Here is a tiny trained network, its code and every weight. The questions are about switching its units off for an input and a class, where a switched-off unit gives its printed mean instead of its output.

import numpy as np


def w(rows, s, z=0):
    codes = np.array(rows[::2]) - 128.0
    scale = np.full(codes.shape[1], s)
    scale[-1] = z or s
    return codes * scale


def norm(h):
    return h / np.sqrt((h * h).mean(-1, keepdims=True) + 1e-5)


def f(y):
    return np.maximum(y, 0)


def log_softmax(a):
    a = a - a.max(-1, keepdims=True)
    return a - np.log(np.exp(a).sum(-1, keepdims=True))


def net(x, mask):
    res = np.array(x, float).reshape(1, 6) / 4 @ E
    u = 0
    for l in range(2):
        y = f(norm(res) @ A[l][:, :-1].T + A[l][:, -1])
        res = res + np.where(mask[u : u + 6], y, B[l][:, -1]) @ B[l][:, :-1]
        u += 6
    return log_softmax(norm(res)[-1] @ U[:, :-1].T + U[:, -1])


A, B = {}, {}
E = w([
[211,124,48],'x0',
[138,214,114],'x1',
[125,128,128],'x2',
[12,139,153],'x3',
[128,128,131],'x4',
[132,127,127],'x5',
],0.011)
A[0] = w([
[177,143,95,54],'0.n1',
[188,131,180,2],'0.n2',
[87,116,67,65],'0.n3',
[148,248,140,169],'0.n4',
[148,109,213,189],'0.n5',
[195,152,150,142],'0.n6',
],0.016,0.0043)
B[0] = w([
[114,64,134,180],'0.n1',
[6,189,140,156],'0.n2',
[95,160,42,162],'0.n3',
[235,233,134,255],'0.n4',
[92,144,25,221],'0.n5',
[134,102,104,201],'0.n6',
],0.014,0.0064)
A[1] = w([
[155,80,148,53],'1.n1',
[110,89,89,3],'1.n2',
[155,225,113,163],'1.n3',
[112,142,255,193],'1.n4',
[168,79,170,38],'1.n5',
[117,226,250,22],'1.n6',
],0.014,0.0049)
B[1] = w([
[96,88,136,135],'1.n1',
[126,199,98,154],'1.n2',
[157,136,167,254],'1.n3',
[67,54,170,159],'1.n4',
[95,86,133,133],'1.n5',
[66,167,253,180],'1.n6',
],0.026,0.0076)
U = w([
[81,125,18,254],'0',
[176,218,181,132],'1',
[165,8,61,83],'2',
[234,157,94,88],'3',
[14,84,123,127],'4',
[68,184,216,58],'5',
],0.019,0.005)

Each question gives the input, the list of numbers given to net, and the class t.
The units are the neurons (one row each of A and B). Each row of codes is followed by its name. A weight is (code - 128) times the scale printed after its matrix; where a second scale follows, it is the last column's (A, B and U).
mask holds one flag per neuron, layer by layer. A switched-off neuron (its flag False) gives its mean, the last column of its row in B, instead of its output. The means were averaged over made-up inputs and are rounded, as every weight is.
A unit's drop is (log p(t) with every unit on - log p(t) with that unit switched off) / (log p(t) with every unit on - log p(t) with every unit switched off).
The circuit of an input: a set's keep is (log p(t) with only the set's units on - log p(t) with every unit switched off) / (log p(t) with every unit on - log p(t) with every unit switched off). Starting from all 12 units, units are removed one at a time, each time the one whose removal leaves the highest keep (on an exact tie, the one counted first), for as long as the keep stays at least 0.8.
units of the circuit, in order: the units of the circuit, biggest drop first
k most important neurons: the k neurons with the biggest drops, biggest first
k most important neurons of layer l: the k neurons of layer l with the biggest drops, biggest first
drop when u is switched off: that unit's drop, to one decimal
input [-4,-4,5,1,-2,-2], class 4: units of the circuit, in order => [0.n4]
input [8,-1,-3,-3,8,6], class 2: units of the circuit, in order => [0.n4 0.n1]
input [3,-4,8,7,-8,0], class 0: 2 most important neurons => [0.n4 1.n6]
input [2,-3,1,8,-5,2], class 0: 4 most important neurons => [0.n4 0.n3 1.n6 1.n3]
input [7,-2,7,-1,-4,5], class 2: 2 most important neurons of layer 0 => [0.n4 0.n5]
input [-6,-1,-7,4,3,3], class 4: 2 most important neurons of layer 0 => [0.n4 0.n5]
input [-4,-3,-7,7,8,8], class 4: units of the circuit, in order => [0.n4 1.n6]
input [-6,-2,0,7,-3,-5], class 4: units of the circuit, in order => [0.n4 1.n3]
input [-5,-4,1,-1,-7,-3], class 0: units of the circuit, in order => [0.n5 1.n6]
input [7,-1,-7,2,2,2], class 0: 3 most important neurons => [0.n4 1.n3 1.n2]
input [-8,-1,-3,8,3,7], class 4: 4 most important neurons => [0.n4 1.n4 1.n3 0.n5]
input [-3,-7,8,-1,-4,-7], class 0: 2 most important neurons => [0.n5 1.n6]
input [2,-6,0,8,7,-6], class 0: units of the circuit, in order => [1.n6 1.n3]
input [-8,-8,-7,-1,0,-8], class 0: most important neuron of layer 0 => [0.n5]
input [8,0,5,-1,4,5], class 2: 2 most important neurons => [0.n4 0.n1]
input [4,0,-5,-8,-8,3], class 2: 2 most important neurons of layer 0 => [0.n1 0.n4]
input [-4,-6,7,2,3,0], class 4: 3 most important neurons of layer 0 => [0.n4 0.n3 0.n6]
input [4,-1,-6,7,1,0], class 0: 2 most important neurons => [0.n4 1.n6]
input [-2,-4,-4,-7,-3,3], class 0: 2 most important neurons of layer 0 => [0.n4 0.n2]
input [-5,-3,6,-5,-3,-3], class 0: units of the circuit, in order => [0.n5]
input [-4,-6,1,1,0,0], class 4: drop when 0.n2 is switched off => -0.2
input [2,-3,8,-8,0,6], class 2: drop when 0.n4 is switched off => 0.2
input [-3,-1,-3,-3,-2,-5], class 0: drop when 0.n5 is switched off => 0.2
input [-4,-4,2,2,-5,-3], class 4: drop when 0.n4 is switched off => 1.5
